Rows are numbered. After the first two, each row is followed by the number of the nearest row among all rows above it, by straight-line distance.
0: [  0  -9   1  -2  -5 -18   2 -22  -2  -9   9  -4   8   9   3   6   1  -4
   7   0  -5   4]
1: [ -1   4  -3  -3 -13  -9   8  10 -11   1   6   4   5   2  -2   2   9  -2
  16  -4   1   5]
2: [  3  21  -1  -3   6  -3  -5  -7  18  -7  -7  -6  17 -10   2  -6  -2  -1
  -6   2   5 -19]  0
3: [  1   1   3  -6  12   4  -3 -10   7   5   2   2  -1  -1   1  10  -4   6
   8   3   7 -16]  2
4: [ -3  14   9 -26 -12   0  -7  -1  -5   6  13   3  16 -10  -2  15   8   0
  -2 -24 -27  14]  1
5: [  1  37   4 -16  -9   3   4 -10  16   0  -6  -6   0  -2  -6  -8 -10  -4
  25  -9   6  12]  2
6: [  2 -22   1   6  10  -4   1 -27  11  10  11  11   9   1   4   7   1   5
  -2   1 -17  -8]  0
7: [-1 -1 -2  0 -7 -4  8  6 -6  9  6 10  6 -2 -2  3  9  2 13 -3 -5 -1]  1
8: [-1 33 -1 -3 -8  3  8  9 -1  4  4  4  1 -4 -3  3  8 -1  7 -9 -8  6]  1
9: [ -2  -8  -2   8   2 -22   4   3  -7   8   7  16   5   3  -2  -2   8  -1
   7  -1  -7   9]  7
10: [  2  -2   2  -3 -10 -37   5 -17 -19 -13   5 -11  -8  13   0   0   2 -11
   5   2   5  17]  0
11: [ -2   0  -3   0 -11 -20   7   8 -16  -1   6   5   6   8  -2   0   9  -3
  17  -2   4   9]  1
12: [ -1 -18 -16  15  -7   7   1   4  12  14   6   5  -3   2  -3   5  10   7
 -16   1  -1   6]  7
13: [  3  26   4  -8   7   2  -3 -12  20  -4  -8  -3  14 -11   0  -7  -6  -1
   2  -1   2 -14]  2
14: [ -3  20   9 -28 -17  -8  -7  -3  -7  -1  13  -3  16  -8  -3  13   7  -3
   1 -26 -24  17]  4
15: [  1 -15   1   1   2  -7   1 -22   5  -1   9   1  10   4   3   8   1   1
   6   0  -8  -2]  0
16: [  0  22   0  -9 -11  11   6 -11  17  13  -3   1  -6  -1  -8  -3  -6   0
  21  -8  -1  18]  5
17: [  0  29   3 -12 -10   9   6 -10  17   8  -4  -1  -3  -1  -7  -5  -7  -2
  22  -9   1  16]  16
18: [ -2 -39  -1 -18   9 -10  10 -14   5  25  44   7 -14 -18   1  20   8  -2
 -26  -7 -27 -28]  6
19: [  1 -10   1  -2  12   6  -3 -14  10   6   5   4   7  -1   2  10  -3   6
   8   2   1 -18]  3
20: [  1 -14   1   1   0 -13   2 -26   2   0  10   1   9   6   4   7   1  -1
   4   0  -9   1]  15
21: [ -2 -15   6 -21  11  24  -6   4   7  32  12  20  15 -22   0  21   8  10
 -14 -14 -43  -5]  4
22: [ -2  33  -2  -8 -14  -4   8  12  -7  -5   3  -3   3   1  -3   3   8  -5
  14  -9  -2  10]  8
23: [  0 -11 -16  13  -7  -4  -3   7   6  -2   4  -5   7   3   0   2  10   3
 -20   5   8   1]  12
24: [ -3  46   0  -1  -4 -23   3  14  -4 -11   4  -1  -2   5  -5  -6   6 -10
   1 -10  -5  25]  22
25: [  2   0   2  -4  13   3  -3  -8   7   5   2   2  -3   0   0  10  -4   6
   6   2   9 -16]  3
26: [  3   2   4  -4  13  -7  -1  -7  -1   7  -1   2 -13  -1  -2   6  -3   0
   2   5  11  -9]  25
27: [ -3  49   1   0  -1  -7   4  10   2  -1   2   3  -3  -3  -5   0   7  -4
   1 -11 -13  16]  8
28: [  1 -14   1   2   6  -1   0 -23   8   4   9   5  10   3   3   9   0   4
   4   1  -9  -9]  15
29: [  2   6  -5   4   6  -4  -7  -3  16  -7  -4  -5  16  -7   3  -3   3   2
 -15   4   5 -20]  2
30: [  3   2  -2   8  19   9  -7 -12  30  10  -5  11  18 -17   3  -4   1   8
 -21   4  -7 -31]  29
31: [ -3   6  -1   8  -1 -29   3   7  -9  -2   6  10   3   7  -4  -4   8  -6
   6  -4  -4  18]  9
32: [  1  -8   1  -1  13   7  -2 -15  11   6   5   4   6  -1   2  11  -3   7
   8   1   0 -17]  19
33: [  4  -2   4  -1  14 -11   1  -9  -3  11   0   6 -16  -2  -2   5  -3   2
  -4   6   6  -7]  26
34: [  0  17  -1   1   2  12   7   4   8  18   6  17   4  -9  -3   5   9   7
   1  -7 -18  -5]  8
35: [ -4  39   0   3  -1 -22   2  10  -3  -6   6   3   0   4  -5  -4   6  -9
   1  -9  -8  24]  24
36: [ -1   4  -9   2 -16   8   7  -1  11  15   3   2 -11   5  -8   2   2   2
  10  -6   2  23]  16
37: [  2 -20   2   6   4 -16   3 -26   1   6  10   7   5   4   3   6   2   1
  -3   1 -16   0]  20
38: [-1  5 -2 -3 -9 -7  8  8 -9  2  6  5  5  1 -2  3  8  0 15 -3 -1  1]  1
39: [ -1 -38  -3 -30  12  13   6  14  -4  24  26   2  -5 -17   3  26   7  -2
 -12  -2 -26 -11]  18
40: [  1  37   5 -17 -10   3   4  -9  15  -1  -9  -8   1  -2  -6  -8  -9  -5
  25  -8   7  12]  5
41: [ -1   8  -6  -2 -15   9   8  -4  10  13   1   2 -10   6  -8   0  -1   0
  15  -7   1  24]  36
42: [  3  21   3 -12 -12 -36   3   0 -24 -21  -3 -22 -19  13  -2   1  -2 -14
  13   3  28  18]  10
